Here is a tiny trained network, its code and every weight. The questions are about switching its units off for an input and a class, where a switched-off unit gives its printed mean instead of its output.

import numpy as np


def w(rows, s, z=0):
    codes = np.array(rows[::2]) - 128.0
    scale = np.full(codes.shape[1], s)
    scale[-1] = z or s
    return codes * scale


def norm(h):
    return h / np.sqrt((h * h).mean(-1, keepdims=True) + 1e-5)


def f(y):
    return y / 2 * (1 + np.tanh(0.7978845608 * (y + 0.044715 * y**3)))


def log_softmax(a):
    a = a - a.max(-1, keepdims=True)
    return a - np.log(np.exp(a).sum(-1, keepdims=True))


def net(x, mask):
    res = np.array(x, float).reshape(1, 8) / 4 @ E
    u = 0
    for l in range(2):
        y = f(norm(res) @ A[l][:, :-1].T + A[l][:, -1])
        res = res + np.where(mask[u : u + 3], y, B[l][:, -1]) @ B[l][:, :-1]
        u += 3
    return log_softmax(norm(res)[-1] @ U[:, :-1].T + U[:, -1])


A, B = {}, {}
E = w([
[92,31,28,28],'x0',
[131,128,134,123],'x1',
[130,130,123,126],'x2',
[122,134,117,130],'x3',
[134,129,132,123],'x4',
[253,140,74,119],'x5',
[250,133,78,118],'x6',
[128,127,132,129],'x7',
],0.0063)
A[0] = w([
[149,65,67,2,94],'L0N1',
[186,146,148,152,158],'L0N2',
[102,197,188,132,254],'L0N3',
],0.012,0.0048)
B[0] = w([
[52,124,195,255,254],'L0N1',
[106,209,65,104,174],'L0N2',
[164,16,52,176,234],'L0N3',
],0.0059,0.0083)
A[1] = w([
[78,201,78,177,53],'L1N1',
[55,109,151,11,5],'L1N2',
[2,134,170,38,161],'L1N3',
],0.0064,0.0018)
B[1] = w([
[104,81,126,154,189],'L1N1',
[103,174,121,76,109],'L1N2',
[144,168,165,11,254],'L1N3',
],0.011,0.0017)
U = w([
[63,81,167,157,62],'0',
[168,94,63,175,44],'1',
[148,200,125,3,255],'2',
],0.013,0.0073)

Each question gives the input, the list of numbers given to net, and the class t.
The units are the neurons (one row each of A and B). Each row of codes is followed by its name. A weight is (code - 128) times the scale printed after its matrix; where a second scale follows, it is the last column's (A, B and U).
mask holds one flag per neuron, layer by layer. A switched-off neuron (its flag False) gives its mean, the last column of its row in B, instead of its output. The means were averaged over made-up inputs and are rounded, as every weight is.
A unit's drop is (log p(t) with every unit on - log p(t) with that unit switched off) / (log p(t) with every unit on - log p(t) with every unit switched off).
The circuit of an input: a set's keep is (log p(t) with only the set's units on - log p(t) with every unit switched off) / (log p(t) with every unit on - log p(t) with every unit switched off). Starting from all 6 units, units are removed one at a time, each time the one whose removal leaves the highest keep (on an exact tie, the one counted first), for as long as the keep stays at least 0.8.
units of the circuit, in order: the units of the circuit, biggest drop first
unit that matters most: the unit with the biggest drop
top k neurons: the k neurons with the biggest drops, biggest first
top k neurons in layer l: the k neurons of layer l with the biggest drops, biggest first
drop when u is switched off: that unit's drop, to one decimal
input [7,-1,-3,8,8,-4,-6,2], class 2: top 3 neurons	L1N3, L0N3, L1N2
input [-4,-6,-7,6,5,-7,2,-7], class 1: units of the circuit, in order	L0N3, L0N1
input [-1,-7,0,3,4,3,6,-8], class 2: units of the circuit, in order	L0N3
input [-8,-1,7,-7,0,-8,1,-7], class 1: top 3 neurons	L0N3, L0N1, L1N3
input [2,1,7,-2,-6,-6,-5,7], class 2: units of the circuit, in order	L0N1, L1N3
input [-5,1,0,-7,-3,-7,8,0], class 1: units of the circuit, in order	L0N1, L0N3
input [-4,-7,-2,4,-6,2,7,-1], class 2: top 3 neurons	L0N1, L0N3, L0N2
input [0,6,-5,-8,-3,-4,3,6], class 1: units of the circuit, in order	L0N1, L1N3
input [-7,-3,-6,7,-6,4,-8,4], class 1: top 2 neurons	L0N3, L0N1
input [-2,0,7,-8,-8,1,1,-7], class 2: top 2 neurons	L0N1, L0N2
input [-7,-3,4,6,5,7,-7,8], class 1: top 2 neurons in layer 0	L0N3, L0N1
input [7,5,7,-8,-5,-5,-2,-2], class 2: top 2 neurons	L1N3, L0N3
input [-2,6,-6,-4,-3,2,6,4], class 2: top 3 neurons	L0N1, L0N3, L0N2
input [-7,-8,6,4,6,6,-8,-2], class 1: unit that matters most	L0N3
input [-4,2,6,-7,-6,5,6,-3], class 2: top 2 neurons	L0N1, L0N3
input [-2,-4,-2,-3,4,1,2,-4], class 2: top 3 neurons	L0N1, L0N2, L0N3
input [-2,1,8,0,-6,4,1,-3], class 2: top 2 neurons	L0N1, L0N3
input [4,0,3,-6,-6,8,-4,-2], class 0: top 2 neurons	L0N1, L0N3
input [-6,1,-4,-8,6,-7,3,-4], class 1: top 2 neurons	L0N3, L0N1
input [-4,-7,3,-7,2,3,5,-6], class 2: top 3 neurons	L0N1, L0N3, L0N2
input [7,7,2,5,5,-1,3,-2], class 0: top neuron in layer 0	L0N1
input [-2,-8,6,-4,5,4,-6,-3], class 1: top 2 neurons in layer 0	L0N3, L0N1
input [5,-8,1,-8,-3,7,-4,-4], class 0: drop when L0N1 is switched off	0.7
input [3,1,8,1,-5,3,0,2], class 0: drop when L0N3 is switched off	0.1
input [7,-4,5,6,-2,-4,8,-1], class 0: drop when L0N1 is switched off	1.0
input [8,-3,-7,5,8,6,-1,-2], class 0: drop when L0N3 is switched off	0.2
input [0,4,-7,7,5,-6,1,-1], class 1: top 3 neurons	L0N3, L0N1, L1N3
